Below is a small trained network, with its code and all its weights. Each question gives an input and a target symbol and asks what happens when units are switched off, that is, made to give their printed mean instead of their output.

import numpy as np


def w(rows, s, z=0):
    codes = np.array(rows[::2]) - 128.0
    scale = np.full(codes.shape[1], s)
    scale[-1] = z or s
    return codes * scale


def softmax(a):
    e = np.exp(a - a.max(-1, keepdims=True))
    return e / e.sum(-1, keepdims=True)


def log_softmax(a):
    a = a - a.max(-1, keepdims=True)
    return a - np.log(np.exp(a).sum(-1, keepdims=True))


def net(x, mask):
    ids = ['αβγεηθστφω'.index(c) for c in x.split()]
    T = len(ids)
    res = E[ids] + P[:T]
    u = 0
    for l in range(2):
        r = res
        for j in range(3):
            rows = slice(4 * j, 4 * j + 4)
            q, k, v = (r @ M[l][rows].T for M in (Q, K, V))
            z = softmax(np.where(np.tri(T) > 0, q @ k.T / 4**0.5, -1e9)) @ v
            o = O[l][rows]
            res = res + np.where(mask[u + j], z, o[:, -1]) @ o[:, :-1]
        u += 3
    return log_softmax(res[-1] @ U[:, :-1].T + U[:, -1])


Q, K, V, O = {}, {}, {}, {}
E = w([
[88,99,111,59,32,119],'α',
[83,66,5,127,95,242],'β',
[133,66,101,175,97,136],'γ',
[79,122,141,199,179,129],'ε',
[42,193,224,219,88,166],'η',
[59,90,96,144,57,127],'θ',
[68,192,92,78,178,163],'σ',
[63,191,91,75,181,163],'τ',
[201,76,158,157,52,85],'φ',
[164,143,151,93,226,126],'ω',
],0.016)
P = w([
[153,116,109,152,162,62],'0',
[65,70,173,99,111,82],'1',
[164,165,78,165,113,58],'2',
[56,69,191,110,90,103],'3',
[177,190,68,174,96,77],'4',
[69,88,193,117,89,128],'5',
[186,209,63,183,92,94],'6',
[79,104,190,120,72,156],'7',
[197,223,61,194,82,111],'8',
[115,114,204,126,68,179],'9',
[219,254,90,167,77,123],'10',
[93,81,170,100,69,157],'11',
],0.0093)
Q[0] = w([
[68,32,143,76,119,95],'L0H0',
[150,121,44,86,189,50],'L0H0',
[81,1,102,121,140,90],'L0H0',
[68,171,134,143,86,80],'L0H0',
[93,66,168,71,99,147],'L0H1',
[226,148,120,181,209,116],'L0H1',
[100,151,121,126,154,81],'L0H1',
[103,149,133,109,126,157],'L0H1',
[113,178,212,129,143,174],'L0H2',
[221,101,194,141,125,165],'L0H2',
[191,112,203,109,161,165],'L0H2',
[149,160,38,217,107,180],'L0H2',
],0.0096)
K[0] = w([
[99,103,121,132,69,127],'L0H0',
[120,150,101,130,189,80],'L0H0',
[135,93,106,92,124,106],'L0H0',
[85,118,185,125,118,168],'L0H0',
[108,103,93,126,193,82],'L0H1',
[94,196,203,164,127,170],'L0H1',
[122,144,210,105,125,123],'L0H1',
[115,149,107,131,139,106],'L0H1',
[134,184,160,142,144,84],'L0H2',
[140,112,127,195,165,8],'L0H2',
[152,101,163,109,178,89],'L0H2',
[101,147,55,203,118,162],'L0H2',
],0.013)
V[0] = w([
[154,110,153,132,119,160],'L0H0',
[126,117,125,99,173,123],'L0H0',
[161,115,107,169,29,138],'L0H0',
[166,157,185,35,100,169],'L0H0',
[126,107,111,88,167,105],'L0H1',
[152,42,43,139,156,128],'L0H1',
[122,159,143,200,88,131],'L0H1',
[159,102,147,95,181,40],'L0H1',
[143,89,164,44,131,59],'L0H2',
[108,99,194,134,139,212],'L0H2',
[129,68,254,75,137,110],'L0H2',
[148,190,96,71,166,4],'L0H2',
],0.007)
O[0] = w([
[99,148,91,151,208,50,98],'L0H0',
[93,45,141,153,155,167,115],'L0H0',
[84,130,137,75,147,147,95],'L0H0',
[178,96,93,205,245,84,5],'L0H0',
[186,34,180,128,243,153,118],'L0H1',
[160,103,127,205,254,153,131],'L0H1',
[99,104,118,53,140,53,187],'L0H1',
[88,93,26,99,175,123,136],'L0H1',
[152,143,83,131,157,120,58],'L0H2',
[203,128,129,228,162,227,107],'L0H2',
[66,85,161,151,131,115,42],'L0H2',
[40,128,190,173,49,125,128],'L0H2',
],0.0054,0.0021)
Q[1] = w([
[144,69,226,96,173,140],'L1H0',
[74,129,102,152,148,143],'L1H0',
[99,104,151,121,197,156],'L1H0',
[153,191,100,147,10,120],'L1H0',
[22,80,159,95,80,121],'L1H1',
[155,122,54,182,136,70],'L1H1',
[170,178,53,189,157,19],'L1H1',
[145,189,94,172,122,164],'L1H1',
[131,141,174,127,159,131],'L1H2',
[122,95,121,130,75,131],'L1H2',
[67,121,83,87,55,148],'L1H2',
[75,53,119,137,80,170],'L1H2',
],0.012)
K[1] = w([
[174,92,130,25,188,89],'L1H0',
[113,186,74,137,140,100],'L1H0',
[74,115,151,89,134,96],'L1H0',
[133,151,135,162,72,228],'L1H0',
[204,138,197,133,154,81],'L1H1',
[110,98,40,217,94,167],'L1H1',
[109,120,2,162,170,130],'L1H1',
[165,127,89,130,111,132],'L1H1',
[140,163,127,142,133,129],'L1H2',
[125,163,133,134,138,171],'L1H2',
[167,142,150,140,121,163],'L1H2',
[152,159,142,74,134,86],'L1H2',
],0.013)
V[1] = w([
[164,153,176,35,157,135],'L1H0',
[186,30,135,43,187,129],'L1H0',
[138,96,63,46,144,142],'L1H0',
[105,140,155,98,210,178],'L1H0',
[151,120,111,100,151,188],'L1H1',
[170,71,145,113,127,98],'L1H1',
[129,136,197,138,148,101],'L1H1',
[247,112,203,85,74,165],'L1H1',
[145,27,146,140,121,128],'L1H2',
[133,102,91,31,150,177],'L1H2',
[124,155,197,63,155,100],'L1H2',
[135,62,188,68,156,108],'L1H2',
],0.012)
O[1] = w([
[214,200,120,110,92,178,34],'L1H0',
[165,135,96,167,91,188,2],'L1H0',
[87,89,61,93,193,167,21],'L1H0',
[102,210,182,131,145,128,162],'L1H0',
[145,203,65,171,65,221,118],'L1H1',
[173,150,130,164,95,128,132],'L1H1',
[106,117,200,101,140,97,128],'L1H1',
[130,131,117,244,19,160,37],'L1H1',
[145,43,169,98,132,91,141],'L1H2',
[108,119,88,35,133,112,66],'L1H2',
[135,219,241,88,103,183,118],'L1H2',
[152,181,171,185,39,198,128],'L1H2',
],0.011,0.0037)
U = w([
[226,122,119,99,106,89,94],'α',
[245,159,129,132,232,103,163],'β',
[70,199,108,70,137,136,82],'γ',
[75,202,107,66,147,135,83],'ε',
[148,210,53,143,128,94,149],'η',
[51,107,114,93,100,121,60],'θ',
[111,170,102,224,255,71,41],'σ',
[165,223,109,107,101,34,93],'τ',
[116,151,187,33,17,225,255],'φ',
[149,105,121,185,112,103,132],'ω',
],0.0073,0.008)

Each question gives the input, a string of symbols that net reads in full, and the target symbol t.
The units are the heads (4 rows each of Q, K, V and O). Each row of codes is followed by its name. A weight is (code - 128) times the scale printed after its matrix; where a second scale follows, it is the last column's (O and U).
mask holds one flag per head, layer by layer. A switched-off head (its flag False) gives its mean, the last column of its rows in O, instead of its output. The means were averaged over made-up inputs and are rounded, as every weight is.
A unit's drop is (log p(t) with every unit on - log p(t) with that unit switched off) / (log p(t) with every unit on - log p(t) with every unit switched off).
The circuit of an input: a set's keep is (log p(t) with only the set's units on - log p(t) with every unit switched off) / (log p(t) with every unit on - log p(t) with every unit switched off). Starting from all 6 units, units are removed one at a time, each time the one whose removal leaves the highest keep (on an exact tie, the one counted first), for as long as the keep stays at least 0.8.
units of the circuit, in order: the units of the circuit, biggest drop first
most important unit: the unit with the biggest drop
which heads matter: for each layer, one digit per head in row order, 1 if its drop is at least 0.15 and else 0, layers parted by /
input ε ε τ θ, target ε: units of the circuit, in order => L1H2; L1H1
input η ω ε ε ω ω τ ω θ θ γ, target τ: most important unit => L0H2
input β φ ω θ τ, target η: units of the circuit, in order => L1H1; L0H2
input α γ σ ω φ σ θ η ω σ φ θ, target ω: units of the circuit, in order => L1H1; L0H1
input θ ω β τ φ ε ω ω η, target τ: which heads matter => 000 / 100
input ω θ η γ ε γ φ, target τ: units of the circuit, in order => L1H0; L0H1
input ω β θ ω ω ω ω θ ω ω θ, target η: units of the circuit, in order => L0H2; L1H1
input ω ε γ η θ ε γ β φ β, target ω: units of the circuit, in order => L0H1; L1H1
input γ θ γ τ τ θ σ σ β τ σ β, target ε: which heads matter => 000 / 001
input ε φ η ε ω θ ω ε ω ε, target φ: units of the circuit, in order => L1H2; L0H1; L1H0
input α ε η θ ω γ ω σ ε, target τ: which heads matter => 010 / 100
input θ α ε ε ε ω ω θ γ φ θ ε, target ω: which heads matter => 001 / 010
input η γ η ε φ φ ω ω, target φ: units of the circuit, in order => L1H0; L1H1
input ω ε ε ε ε ε θ β, target θ: units of the circuit, in order => L1H0
input ω ε ε ε θ ω θ σ ω θ φ η, target ω: units of the circuit, in order => L1H1; L0H1; L0H2; L1H0
input ε γ β β ε β ε, target η: which heads matter => 101 / 010
input θ η ε β β ω σ ω φ, target η: which heads matter => 001 / 010
input θ β ε φ θ γ η, target τ: which heads matter => 100 / 100
input θ γ ω β θ ε τ, target η: units of the circuit, in order => L0H2; L1H1
input σ ω ε σ β φ φ γ, target ω: most important unit => L1H1
input ω φ φ ω ε ω ω ε ω ε, target φ: which heads matter => 000 / 101
